Below is a small trained network, with its code and all its weights. Each question gives an input and a target symbol and asks what happens when units are switched off, that is, made to give their printed mean instead of their output.

import numpy as np


def w(rows, s, z=0):
    codes = np.array(rows[::2]) - 128.0
    scale = np.full(codes.shape[1], s)
    scale[-1] = z or s
    return codes * scale


def f(y):
    return y / 2 * (1 + np.tanh(0.7978845608 * (y + 0.044715 * y**3)))


def softmax(a):
    e = np.exp(a - a.max(-1, keepdims=True))
    return e / e.sum(-1, keepdims=True)


def log_softmax(a):
    a = a - a.max(-1, keepdims=True)
    return a - np.log(np.exp(a).sum(-1, keepdims=True))


def net(x, mask):
    ids = ['ΘΛαβεζμπτω'.index(c) for c in x.split()]
    T = len(ids)
    res = E[ids] + P[:T]
    u = 0
    for l in range(3):
        q, k, v = (res @ M[l].T for M in (Q, K, V))
        z = softmax(np.where(np.tri(T) > 0, q @ k.T / 2**0.5, -1e9)) @ v
        res = res + np.where(mask[u], z, O[l][:, -1]) @ O[l][:, :-1]
        u += 1
        y = f(res @ A[l][:, :-1].T + A[l][:, -1])
        res = res + np.where(mask[u : u + 12], y, B[l][:, -1]) @ B[l][:, :-1]
        u += 12
    return log_softmax(res[-1] @ U[:, :-1].T + U[:, -1])


Q, K, V, O, A, B = {}, {}, {}, {}, {}, {}
E = w([
[154,80,171,126,138,151,104],'Θ',
[150,125,234,194,164,148,173],'Λ',
[54,161,108,120,127,134,93],'α',
[214,116,135,115,146,102,119],'β',
[100,162,202,92,119,127,52],'ε',
[200,94,104,154,169,123,160],'ζ',
[173,102,49,90,161,111,98],'μ',
[63,227,165,158,162,115,180],'π',
[204,129,193,52,97,84,95],'τ',
[120,111,122,137,5,161,181],'ω',
],0.019)
P = w([
[113,70,84,192,127,77,132],'0',
[205,170,236,134,126,176,138],'1',
[105,133,100,94,176,37,137],'2',
[78,128,213,93,213,151,199],'3',
[195,219,141,129,100,205,128],'4',
[85,85,111,87,118,41,191],'5',
[73,112,206,65,172,145,255],'6',
[189,221,130,97,135,213,82],'7',
[128,121,102,138,139,106,162],'8',
],0.014)
Q[0] = w([
[54,22,129,119,59,2,167],'0.h1',
[91,76,153,23,158,159,201],'0.h1',
],0.007)
K[0] = w([
[163,165,129,206,146,206,35],'0.h1',
[117,74,105,254,108,79,60],'0.h1',
],0.0095)
V[0] = w([
[124,78,171,142,1,71,153],'0.h1',
[62,127,203,31,216,81,182],'0.h1',
],0.0041)
O[0] = w([
[152,151,110,141,2,111,198,185],'0.h1',
[89,85,177,123,99,111,149,247],'0.h1',
],0.01,0.0016)
A[0] = w([
[111,139,16,155,137,58,152,216],'0.n1',
[69,45,97,135,125,71,109,125],'0.n2',
[163,134,115,128,21,202,146,72],'0.n3',
[126,156,155,94,205,255,109,141],'0.n4',
[77,118,85,137,135,85,63,96],'0.n5',
[122,124,161,52,121,161,130,117],'0.n6',
[179,126,169,68,128,183,165,159],'0.n7',
[77,162,96,122,100,26,137,254],'0.n8',
[157,192,109,162,71,182,110,138],'0.n9',
[102,85,155,87,216,120,109,148],'0.n10',
[93,80,137,168,137,110,146,92],'0.n11',
[135,50,137,48,177,153,132,167],'0.n12',
],0.011,0.0027)
B[0] = w([
[203,130,34,221,153,116,146,196],'0.n1',
[155,146,83,136,133,255,27,168],'0.n2',
[112,227,153,207,157,89,119,201],'0.n3',
[246,186,91,19,161,136,180,230],'0.n4',
[179,182,111,100,81,203,89,146],'0.n5',
[99,125,51,182,95,87,202,189],'0.n6',
[70,197,64,134,143,108,71,254],'0.n7',
[149,194,195,117,119,21,95,210],'0.n8',
[159,168,165,117,190,185,87,183],'0.n9',
[99,71,125,221,175,138,177,201],'0.n10',
[79,137,80,230,150,170,154,149],'0.n11',
[100,184,155,131,166,75,135,201],'0.n12',
],0.0071,0.0076)
Q[1] = w([
[11,101,21,188,231,34,242],'1.h1',
[29,255,81,71,243,171,148],'1.h1',
],0.0034)
K[1] = w([
[251,74,198,128,77,197,94],'1.h1',
[65,23,75,129,4,89,79],'1.h1',
],0.0041)
V[1] = w([
[250,74,136,134,92,3,115],'1.h1',
[91,113,136,214,26,227,136],'1.h1',
],0.004)
O[1] = w([
[96,53,33,88,45,167,142,254],'1.h1',
[43,35,101,177,117,255,157,74],'1.h1',
],0.0083,0.0033)
A[1] = w([
[98,170,203,71,114,104,31,179],'1.n1',
[160,130,100,208,125,63,130,157],'1.n2',
[119,27,195,139,106,110,142,139],'1.n3',
[131,162,145,48,91,100,206,208],'1.n4',
[98,101,170,156,146,139,161,107],'1.n5',
[130,123,136,171,76,115,142,38],'1.n6',
[189,121,140,28,179,165,57,16],'1.n7',
[160,36,90,166,141,73,137,63],'1.n8',
[161,141,79,152,146,230,64,85],'1.n9',
[134,142,176,120,255,97,183,231],'1.n10',
[79,187,119,201,146,189,105,56],'1.n11',
[109,100,106,165,191,110,211,2],'1.n12',
],0.009,0.0033)
B[1] = w([
[141,98,185,190,66,177,153,174],'1.n1',
[107,155,235,92,170,162,119,197],'1.n2',
[111,175,134,226,237,95,124,131],'1.n3',
[207,65,63,178,162,94,114,203],'1.n4',
[72,185,106,176,110,57,105,139],'1.n5',
[131,139,91,106,196,61,204,132],'1.n6',
[52,102,211,120,231,122,228,162],'1.n7',
[133,36,189,141,113,238,182,154],'1.n8',
[24,87,157,201,174,125,1,171],'1.n9',
[81,95,108,88,57,151,90,247],'1.n10',
[145,98,54,41,78,70,102,173],'1.n11',
[109,209,115,175,99,83,151,177],'1.n12',
],0.0068,0.015)
Q[2] = w([
[112,73,111,166,75,115,139],'2.h1',
[99,113,2,102,59,144,203],'2.h1',
],0.007)
K[2] = w([
[101,16,150,235,74,205,67],'2.h1',
[99,87,1,204,74,186,130],'2.h1',
],0.0051)
V[2] = w([
[184,106,180,253,163,187,91],'2.h1',
[124,127,153,172,102,135,225],'2.h1',
],0.0061)
O[2] = w([
[103,108,149,159,156,254,243,253],'2.h1',
[202,77,185,3,48,62,201,96],'2.h1',
],0.0076,0.0064)
A[2] = w([
[155,241,137,128,86,85,160,133],'2.n1',
[101,141,31,184,147,131,140,222],'2.n2',
[146,147,135,60,72,149,41,88],'2.n3',
[214,67,205,139,84,217,172,73],'2.n4',
[114,176,84,51,190,96,159,124],'2.n5',
[114,109,241,188,107,112,142,60],'2.n6',
[101,126,107,120,78,70,40,88],'2.n7',
[142,182,135,213,185,161,84,66],'2.n8',
[172,91,86,165,113,182,184,142],'2.n9',
[204,77,175,2,154,167,98,149],'2.n10',
[189,103,88,176,223,176,123,2],'2.n11',
[188,85,120,114,20,108,98,242],'2.n12',
],0.0088,0.005)
B[2] = w([
[159,64,128,97,176,156,90,233],'2.n1',
[175,121,188,99,117,113,18,252],'2.n2',
[73,228,81,140,122,134,120,156],'2.n3',
[110,190,197,72,118,90,96,203],'2.n4',
[87,96,195,98,77,87,113,187],'2.n5',
[143,121,40,67,85,159,152,178],'2.n6',
[87,113,118,127,184,173,214,185],'2.n7',
[150,128,77,122,73,85,203,241],'2.n8',
[158,144,88,125,154,162,92,209],'2.n9',
[80,77,9,77,125,147,141,175],'2.n10',
[112,157,136,116,143,60,180,211],'2.n11',
[101,92,116,254,143,39,74,170],'2.n12',
],0.0085,0.011)
U = w([
[67,50,189,203,204,214,84,255],'Θ',
[97,157,95,161,89,97,241,132],'Λ',
[101,224,102,151,137,98,97,95],'α',
[159,89,33,58,125,164,82,139],'β',
[87,139,188,132,60,124,87,131],'ε',
[145,183,175,118,137,133,155,144],'ζ',
[138,146,86,178,254,112,185,90],'μ',
[39,149,207,137,216,73,124,62],'π',
[136,109,101,176,132,93,144,123],'τ',
[244,160,176,144,178,117,52,150],'ω',
],0.007,0.0051)

Each question gives the input, a string of symbols that net reads in full, and the target symbol t.
The units are the heads (2 rows each of Q, K, V and O) and the neurons (one row each of A and B). Each row of codes is followed by its name. A weight is (code - 128) times the scale printed after its matrix; where a second scale follows, it is the last column's (O, A, B and U).
mask holds one flag per unit, layer by layer, with each layer's heads first. A switched-off unit (its flag False) gives its mean, the last column of its rows in O or B, instead of its output. The means were averaged over made-up inputs and are rounded, as every weight is.
A unit's drop is (log p(t) with every unit on - log p(t) with that unit switched off) / (log p(t) with every unit on - log p(t) with every unit switched off).
The circuit of an input: a set's keep is (log p(t) with only the set's units on - log p(t) with every unit switched off) / (log p(t) with every unit on - log p(t) with every unit switched off). Starting from the 12 units with the biggest drops (on a tie, the unit counted first), units are removed one at a time, each time the one whose removal leaves the highest keep (on an exact tie, the one counted first), for as long as the keep stays at least 0.8.
units of the circuit, in order: the units of the circuit, biggest drop first
most important unit: the unit with the biggest drop
top k neurons: the k neurons with the biggest drops, biggest first
k most important neurons of layer l: the k neurons of layer l with the biggest drops, biggest first
input Λ π ε β Λ α ζ, target Λ: units of the circuit, in order	[0.n8 2.h1 0.n11 1.n12]
input π μ ε β ω Θ, target Θ: units of the circuit, in order	[2.n8]
input ω π α π ω τ, target τ: units of the circuit, in order	[2.n12 2.n2 2.h1 1.n4]
input τ α ζ μ ε ε π, target τ: 2 most important neurons of layer 2	[2.n12 2.n4]
input ζ τ Λ α β Λ Θ, target ζ: top 2 neurons	[1.n8 2.n4]
input Θ Θ π β Θ, target β: units of the circuit, in order	[0.n4 2.n10]
input π ε ω π α ω μ, target π: units of the circuit, in order	[0.n12 2.n5]
input α ζ β Θ, target α: top 2 neurons	[2.n2 0.n2]
input ζ π β, target β: 2 most important neurons of layer 1	[1.n8 1.n2]
input β π π π β, target β: units of the circuit, in order	[2.n10 2.h1 1.n12]
input β Θ Λ, target Λ: units of the circuit, in order	[2.n6 0.n7 2.n2 2.n1]
input β τ ε π ζ μ, target μ: units of the circuit, in order	[0.n1 1.n10]
input β μ μ ε α, target π: units of the circuit, in order	[1.n7 0.n4 0.h1 2.n5]
input ω β μ μ, target ω: most important unit	0.h1
input α π β π α, target β: units of the circuit, in order	[0.n4 2.h1 1.n12]
input μ β Λ β, target μ: 2 most important neurons of layer 0	[0.n1 0.n10]
input α ζ Λ π, target α: 2 most important neurons of layer 0	[0.n2 0.n5]
input ω π β τ, target ω: 2 most important neurons of layer 1	[1.n10 1.n4]
input ω β α α, target ω: 2 most important neurons of layer 0	[0.n3 0.n8]
input π Θ π τ β ζ Θ, target π: most important unit	0.n12
input μ π ζ, target ζ: top 4 neurons	[1.n8 2.n4 0.n1 0.n7]
input α ε ω β α Λ ω, target α: 2 most important neurons of layer 0	[0.n2 0.n5]
input β ζ ζ, target ζ: top 3 neurons	[2.n4 1.n8 0.n1]
input Θ β ζ ω ε Θ ζ ζ, target π: 3 most important neurons of layer 0	[0.n4 0.n8 0.n7]
input Θ ω μ, target μ: top 2 neurons	[0.n1 2.n11]
